Here are made-up nodes, facts about them, and rows of numbers that follow some of those facts. Name the node behind each unnamed row.

How the nodes are related:
gibis Θ sulo; grodrin Θ ploskin; grivado Θ vuman; temi Θ dumi
demebrar Θ maflo; tomo Θ teplesak; voras Θ skilazu; gresagir Θ fulon
tegem Θ tabrel; turis Θ rilupem; mubros Θ nisor; poplan Θ plebrom
nisor Θ dremis; rilupem Θ mubros; gevik Θ gistel; mabri Θ zimefes
suplukul Θ flosu; kloro Θ gevik; nupos Θ gibis; skasek Θ skaden
brodrir Θ tegem; ploskin Θ fivu; fivu Θ dapek; foflem Θ fada
nofle Θ skasek; plugriples Θ drodrum; klobrar Θ februk; peskemel Θ demebrar
dudo Θ nubril; betem Θ mabri; teplesak Θ klora; skogromuk Θ nofle
zezak Θ tukluvim; ripas Θ vipur; plagik Θ kleguska; genir Θ nagras
fulon Θ nesul; tukluvim Θ zatral; skifer Θ stegral; draskuplol Θ skifer
drutrim Θ tutram; sopu Θ zezak; gaklos Θ voror; rapal Θ betem
stegral Θ temi; gilon Θ skuden; tabrel Θ drutrim; febrel Θ peskemel
bamik Θ draskuplol; fludrunam Θ dokadros; fada Θ kloro; klora Θ pazar
drodrum φ gromal; gibis φ malas; grodrin φ februk; grivado φ plevom
temi φ lifla; demebrar φ vomafel; tomo φ pumum; voras φ tropim
februk φ miklaro; gresagir φ dranok; tegem φ fofek; pazar φ pumum
turis φ maflo; binel φ brodrir; zatral φ drutrim; mubros φ maflo
poplan φ plugriples; plebrom φ plugriples; nisor φ maflo; rilupem φ maflo
gevik φ pazar; mabri φ sulo; suplukul φ pledrak; kloro φ pazar
nupos φ malas; zimefes φ sulo; flero φ tabrel; dokadros φ feklaflas
skasek φ plirol; brodrir φ fofek; ploskin φ februk; fivu φ februk
skuden φ draskuplol; skilazu φ tropim; foflem φ pazar; nofle φ plirol
plugriples φ gromal; nesul φ dranok; voror φ gaska; vipur φ teplesak
klobrar φ miklaro; peskemel φ vomafel; dudo φ tomo; betem φ sulo
teplesak φ pumum; gazan φ grebok; nubril φ tomo; skogromuk φ plirol
kleguska φ peskemel; dumi φ lifla; sulo φ malas; zezak φ drutrim
ripas φ teplesak; plagik φ peskemel; genir φ gazan; fulon φ dranok
tukluvim φ drutrim; skifer φ lifla; flosu φ pledrak; draskuplol φ lifla
maflo φ vomafel; satramur φ dumi; nagras φ gazan; drutrim φ fofek
gistel φ pazar; sopu φ drutrim; gaklos φ gaska; rapal φ sulo
stegral φ lifla; dapek φ februk; skaden φ plirol; vuman φ plevom
gilon φ draskuplol; tabrel φ fofek; febrel φ vomafel; bamik φ lifla
fludrunam φ feklaflas; tutram φ fofek; fada φ pazar; klifuplos φ braga
klora φ pumum; dremis φ maflo; gibis ψ plirol; skekin ψ gaska
grodrin ψ drutrim; grivado ψ skifer; voras ψ febrel; februk ψ tebredi
gresagir ψ rapal; pazar ψ fada; turis ψ mabri; grebok ψ fulon
mubros ψ kaple; poplan ψ grodrin; plebrom ψ klobrar; nisor ψ brodrir
faduk ψ gistel; rilupem ψ vegrer; mabri ψ gibis; suplukul ψ lifla
kloro ψ plugriples; flero ψ klamis; brodrir ψ zeplak; ploskin ψ pazar
fivu ψ skasek; skilazu ψ februk; foflem ψ fludrunam; plugriples ψ skogromuk
voror ψ peskemel; vipur ψ stegral; klobrar ψ klora; miklaro ψ mubros
betem ψ bamik; tebredi ψ fivu; skogromuk ψ tabrel; kleguska ψ tratro
dumi ψ gresagir; sulo ψ nesul; zezak ψ skilazu; plevom ψ zatral
plagik ψ demebrar; genir ψ ripas; fulon ψ gaklos; tratro ψ plevom
draskuplol ψ stigri; kaple ψ grivado; maflo ψ genir; nagras ψ grebok
drutrim ψ klifuplos; ploskufle ψ binel; stigri ψ dremis; gistel ψ skekin
gaklos ψ voror; rapal ψ vipur; stegral ψ zimefes; dapek ψ ploskin
skaden ψ dudo; vegrer ψ skaden; vuman ψ ploskufle; gaska ψ vuman
tabrel ψ tegem; bamik ψ dumi; lifla ψ rilupem; fludrunam ψ braga
tutram ψ gazan; fada ψ figofle; klifuplos ψ suplukul; klora ψ maflo
dremis ψ nofle

Some rows with their names:
zezak: [ -3   6   3 -24  -6 -16  -2  -1 -28   8 -19  16 -14  -3  20   7  -8   0
  34  -6  -9  -6  -6  13  17 -17  38 -22  -8 -13   8 -22  -5 -15   0 -15
 -29]
nubril: [  8   6   1 -11  13   0   2  -6  -4  -1 -13  -6   7   0 -12  -4   4  -1
   6   2   2   9 -15 -12  -1  -5   4  -5   3   0   0  -5  -1  -4  -4  -2
 -15]
stegral: [ 25 -18  24  45  19  17 -37 -14  52  18  23  30 -48   6  19 -26  42 -15
 -30  31 -25 -33   2  43 -29  -5  -5  -3  34  15  14  33  17  26  10 -35
 -24]
zimefes: [ 27 -19  29  50  22  13 -36 -21  64  13  20  31 -45   6  10 -30  41 -23
 -36  35 -25 -30   5  39 -34   2 -11  -8  34  14  15  34  17  25   7 -24
 -24]
gaska: [  1   0  -3  -2  -9 -12  -4   2 -16  -3  -4  -2  16  -7   0  12 -24   2
 -17 -18   0   8  -6  -7   4  -4  11   3  -4  -7 -13  -7 -18 -15   2   5
   0]
pazar: [ 17  -7  12  37   2   5 -17 -13   0  -4   7   2 -18  -8  12  -4 -12   3
 -27 -16  -4  -2   3  11   2  -5  16   0 -10  -4 -16   8  -1  22   7   4
  22]
gazan: [ 3 -3  6  3  2 -7  0 -8 12 -5 -1  1  5  1 -7 -3 -2 -7 -8  5 -1  2  1 -6
 -5  6 -5 -4  1 -3 -1  0 -1 -3 -3 11 -2]
nesul: [ 22   8  15   2  -8   6 -27 -19  13 -18   2   3  -2  -7  -6  -8   6 -13
 -12  -7   5   4  13  -1  -6  18  -3  -6   9   7  -6 -10   4   8  -8   9
   3]
plagik: [-27  -2 -22 -12 -10   0  18  28 -13  15   2  -1   3   2  10  20  -2   8
  14   7  -5  -9   3   4   2  -4  -6  12   1   2   9  -4  -7 -12   4 -12
  -3]
tabrel: [ 20  10  10  -2  -9   7 -30 -14   1 -15   3   2  -2  -9   1  -4   4  -7
 -10 -13   4   4  10   0  -2  13   4  -2   7   6  -9 -11   0   7  -5   1
   4]
klobrar: [-45   2 -16 -10 -14  -6  13  35 -25  12  -1  -3   3   0  -3  12  -9   5
  -9   7   2   0 -14  -5  -4 -10 -18  20  15  21  -7   3 -21  -7  -2   3
  -4]
draskuplol: [  5   7  -7 -16  11   4  -1   4 -21   4 -11  -7   4   0  -2   2   3   8
  12  -5   1   6 -18  -7   5 -12  12   1   1   0  -2  -7  -4  -5  -2 -14
 -16]
nisor: [ 13  -6   7  34  -1  12 -19  -6 -13   2  10   2 -23  -7  21  -1 -10  12
 -18 -18  -5  -6   2  18   8 -10  22   4 -11  -1 -15  10   1  25   9  -6
  23]
satramur: [ 1 -1  0 -2 -1 -2 -1 -1 -1  0  2  0  3  1  1  1 -1  1 -2  1  0 -1  0 -1
  1 -1  1  1 -1 -1  0  0 -1 -2  0  1 -1]
grivado: [-24  -3 -15  -8  -7  -8  20  19   2   8   0   0   8   1   1  17  -6  -2
   4  11  -5  -4   5  -4  -6   3 -12   8   3  -1   8  -5  -9 -16   2   1
  -4]
poplan: [-31  23 -13  -7 -29 -12  37  37 -39  -1  17 -13 -23   7 -23  13   1  20
  60 -14   0 -42  -5   8 -11  -3 -35  -8 -48  12  33  18  14  10  -1 -24
  35]
betem: [ -6  10   1 -33  54  21  15 -10  15  -2  -2 -10 -32   7  18 -19  56  11
  34  34   1  17  -8  -8   5 -12   2  23  25 -15 -14 -22  23  43 -23  -5
 -27]

Name these rows:
No name comes twice in this set of rows, the named rows included.
[  5   0  -4   1   3   0  -3   1  -4  -3   2  -8  15  -2  -7   3  -5   2
 -18  -6   4   8  -6 -12  -3  -1  -5  11   3   0 -11   3 -10  -4   1   3
   3] -> tebredi
[ -8   6  32  22  37  -4  -8 -13  49 -26  41  32 -30  13  35 -67  29 -10
 -16  18   1  18  18  34   3 -10   4  11  10 -29 -20  27  21  63 -14   1
  33] -> dumi
[ 14  -3  11  -6  34  10 -15  -6  43  17   1  17 -23  12  -4 -23  55 -15
   4  44 -16 -15 -15  14 -27  -7 -15  -4  43  12  22  13  14   3  -1 -36
 -57] -> vipur
[ 13  12   8  -2 -14   8 -33  -7 -12 -13   2   1  -3 -10   1  -4   2  -2
 -15 -18   6   6   2   1   0   7   4   3  13  14 -16  -9  -6   9  -6   0
   2] -> klora
[ 12  17  22  42 -17  -4   4  -6 -23 -18  19 -10 -45  -2 -21 -13  -6  13
  20 -32   0 -35  -3  17 -11  -1 -15 -21 -58   7  11  33  23  47   1  -5
  62] -> drutrim
[-20  15  16 -20   6 -23  -2  -9 -18  -6 -24   7 -10  -7  -7 -12  -4 -14
   7  10   7   6 -22  -8  -1 -16  10 -15   4   9  -7  -9 -15  -6   2  17
 -20] -> voror
[-22 -10  -7  -8  19   7  12  16  45  21  14  17 -26  13  14  -4  50 -10
  11  53 -19 -21   9  18 -24   2 -28  14  38   7  24   5  13   4  -3 -23
 -39] -> rapal
[ -5  10  19  17   7  -1 -28 -32  12  -2  17  19  11 -18  29 -17 -31   1
 -25 -19  45  11   7   4   9 -33  24   0 -14 -18 -30  31 -16 -21  81  19
  50] -> gistel
[-28  21  -5  -3 -26 -19  40  30 -27  -6  15 -12 -22   7 -33  10  -1  11
  54 -10  -1 -39  -4   3 -20   3 -43 -13 -47  11  33  19  15   9  -4 -14
  35] -> grodrin
[ -8  21 -15 -19  13  -2 -20 -13 -21  -3  -6  -4  25 -18  18  13  -9   0
  -1  13  27   3   0 -15   4 -25  21  12 -15   2 -11   3 -29 -31  65  -6
  16] -> faduk
[ 19 -33   2  46  -6  48  -2 -24  20  10  -6  -7   0  12  11 -17  -3   6
   4  12  11  -2  30  17  39  25  17 -16 -25  25  17  22  36  27   2  30
  49] -> skaden
[  0  -6  -3   6 -14  17  16  -4   0   2  -2 -10   4  14 -13  -9   4   7
  33   7  11 -13  11   4  19  16 -10 -16 -29  19  27  17  27   9  -4  12
  30] -> lifla

The same nodes again, as new rows of numbers:
Named rows:
skasek: [ 31  -9   1  29  -1  -4  -8   5  15  19 -12   6  12  25 -14  27   0  13
 -26 -13  42 -25 -22   2 -16 -14 -29]
tutram: [ 89 -25 -32  24  53 -21 -16  10  -7   8   6 -31  56 -10   8 -45  15  43
 -27  -7  -1  61   8  21 -72 -35 -80]
drutrim: [ 35 -11 -14   7  13 -14  14  22   4 -13  35   4  32  -7 -53 -12   3  16
  -6 -18   5   7 -10  21 -14 -22 -20]
vipur: [ -6   6   2 -18  31 -15   2  -7  -6  -8  -9 -20 -29   3   1   4 -24  -7
  10  21 -12   8   0  11   7  -9  -2]
gilon: [-31  10  11  -2 -13   6 -14 -15  -9  -5 -25   5 -18   6  14  11  -4 -14
   8  14  -3   0  -3 -14   9  19  18]
ploskin: [-21 -10 -14  16   0  18   6   7  36 -12  -4 -11 -16   2 -11 -19  15 -22
  10  -3  21  26  17 -19 -37  17  39]
dapek: [ 27 -14 -31  17  17  11  27  27  43  -9  41 -26  29  -7 -35 -54  19  -4
 -13 -21   7  40  22  -5 -52  -8  17]
poplan: [-33  21  14   0 -18   0 -16 -19 -23 -29 -20  10   9   7 -22  -2  -8 -23
  -2  20 -25  20 -11 -22   6  28  28]
flosu: [-8  2  2 -1 -3  1 -3 -4 -2  0 -7  2 -4  2  3  3 -1 -3  1  3  0  0 -1 -3
  3  5  3]
suplukul: [-36  10  13   4 -16  -2 -17 -14 -15 -25 -25  17 -11   7 -19  17  -6 -17
  13  14  -1   4 -15 -11   8  24  22]
skogromuk: [-37   7  29 -26 -25   6 -24 -11 -18 -18 -11   1   4  11  -8  31  -1 -17
 -14  11  10 -28   0  -4  17  17  42]
gaska: [ -9   7 -13   6 -22  -5   0 -11   1 -18  17  22 -14 -18  -4   2   0  -4
  18 -23 -21   7 -19 -12  -1   7 -38]
skekin: [ -9   7 -13   6 -22  -6   0 -12   1 -19  16  21 -12 -18  -4   1  -1  -5
  17 -23 -22   7 -19 -13  -2   7 -38]
feklaflas: [ 1 -2 -1  0  0  0  0  0  0 -1  0  1 -1  0  1  0 -1 -1  0  1  0  0  0 -1
  0  1  0]
malas: [ 1 -2 -1  0  0  0  0  0  0  0  0  0  0 -1  0  0 -1  0  0  0  0  0  1  0
  0  0  0]
mubros: [ 31   2 -27 -13 -13   8  20 -34   6  16  26 -17  -6   3  -5  22   1  36
  -7 -38  -7  17  35  -3   7 -19  11]
mabri: [ 10   3   9 -29 -12 -21  13  19   3   6  16 -22  -3  17  -6  -5 -23  -5
 -19   4   2 -14  10  13 -41 -40 -11]

Rows to name:
No name comes twice in this set of rows, the named rows included.
[ 11   2  12 -27  -7   1  -3   9 -12 -15  36 -14  49   2 -31  -5   5   0
 -38  -6  -6 -13   6   9   3  -8  20] -> kloro
[-37  -2  11   7 -14  -4 -16 -10  -7 -19 -32  26 -32   7 -17  37  -3 -11
  28   8  24 -10 -18   1   8  16  16] -> dudo
[ 16   4 -22 -15 -19  10  11 -41   1  12  13 -14 -18   7   3  29  -2  28
  -4 -30  -7  17  34 -12  11  -8  20] -> kaple
[ 18  14 -21 -17 -22  11  13 -46  -7   8  18 -21   1   6   1  13  -3  23
 -16 -25 -29  31  37 -20  11  -2  26] -> miklaro
[-15 -23 -19  18   4  16   9  16  47  -6  -5  -4 -31   1 -12  -3  18 -14
  20 -11  45  13  14  -5 -39   9  30] -> figofle
[ -7  -5  14 -28 -16 -21   6  15   5   7  -3 -12 -31  20   4  18 -25  -9
  -2   8  20 -28   6  14 -35 -33  -8] -> plirol
[-24 -11   4  -8   7  -7  -3   2  -4  10  -3  12  -8   3  32  15  -3   4
  17 -10  19 -28   7  15  16   9 -20] -> peskemel
[ 38 -18 -17 -12  53 -23  23  21  14   4  25 -21 -18  -6 -19   4 -15  20
  11  -6  16  -4  -2  43  -7 -45 -35] -> zimefes
[ 39  -9 -17 -15  50 -22  22  16   7   1  30 -27  -3  -7 -21 -13 -17  16
  -1  -1  -4   8   1  34  -6 -39 -29] -> stegral
[-10  -3 -15   8 -19  -6   1  -6  10 -14  10  29 -32 -18  -2  21   1   1
  31 -28   2  -6 -23   0  -1   1 -44] -> binel
[-16 -11  18 -22 -13   1 -13   6  -4 -11   3   4   0   7 -16  39   4  -1
  -7  -6  35 -40  -2  18  11  -2  25] -> tegem
[ -5  18   3 -21  28 -13   2 -12 -15 -13  -3 -27  -9   4  -2 -16 -26 -12
  -4  28 -37  23   2  -1   6  -2   4] -> betem

Now the same nodes, written a new way:
Named rows:
vipur: [  7 -27  14   8   1  14   8   4 -12   2  -7   6  -1]
mubros: [ 30   5  17 -17  17  -4  10  -6  25  -5  21  26 -20]
miklaro: [ 29  27  38 -19  12   2  23  -3  21   1  30  12  -1]
satramur: [ 6  8 -4  1 -6  0  4 -3 -1  6  7 -5  5]
tenu: [ 6  5 -5  0 -6  0  5 -3 -2  5  7 -5  4]
teplesak: [-6 -5  5 -2  3 -1  2  4 -1  0 -3  1  1]
vegrer: [ -1   3 -14  -2  -7   3   9  -2   0 -10  14  -5   7]
kleguska: [ -5  -5  15   0   7  17  -5   9 -22 -39   8 -12   9]
dokadros: [-7 -5  4 -2  3 -1  2  3 -1  0 -3  2  2]
dremis: [ 31   2 -23  12   6 -22 -84  -3   0 -25  17 -11 -21]
nesul: [ -8   2   3  -3  11 -30  -1 -16 -20   6  16 -21 -69]
fulon: [ -9   5  -2  -1   4   0   1   3  11  22 -23  -7   4]
febrel: [-19 -47 -10 -11   9   1  13   2 -16  16   4   3  14]
klamis: [-17  46 -57 -16   9   9  48 -25 -27  -9 -14 -10 -26]
ploskufle: [ 12  -7 -15 -23   0   6   1   4  10   4   5 -22   8]
nagras: [ -8  21  18   1   7   6  -4   5  13  15 -24 -15  10]
tegem: [ -9  -8 -24  11 -10 -10  30  30   5  -6 -11   4 -14]

Rows to name:
No name comes twice in this set of rows, the named rows included.
[-10   7 -43  11  19  -8   3 -17   9  50   4  -3  11] -> zeplak
[ 29 -13  -4 -19  14  -9  16  -7  23   3  21  34 -27] -> skifer
[  8  22  33 -36 -20 -17  -1  50  -3  -1 -40  -7  26] -> plagik
[-10 -35 -11  -9   1 -32 -32  11 -19   5  17  -4   3] -> nofle
[  6  42 -16  25  36   5 -41 -18  25  16  -6 -10   1] -> nisor
[  3  16 -11   1  -4   1   5  -4  10  28 -14 -15   7] -> grebok
[-35   6  -5   4  31  -4  11  -3   7  45  -6  -4  24] -> brodrir
[  4 -11  37 -30  17  -6  41   6  14   9  20  27   0] -> grivado
[  5  15 -15  20  -7  -4   8  27  12 -20 -11  -3 -17] -> tabrel
[-20 -25 -15  -6  13  -6  12  -3 -16  22   0  27  26] -> ripas

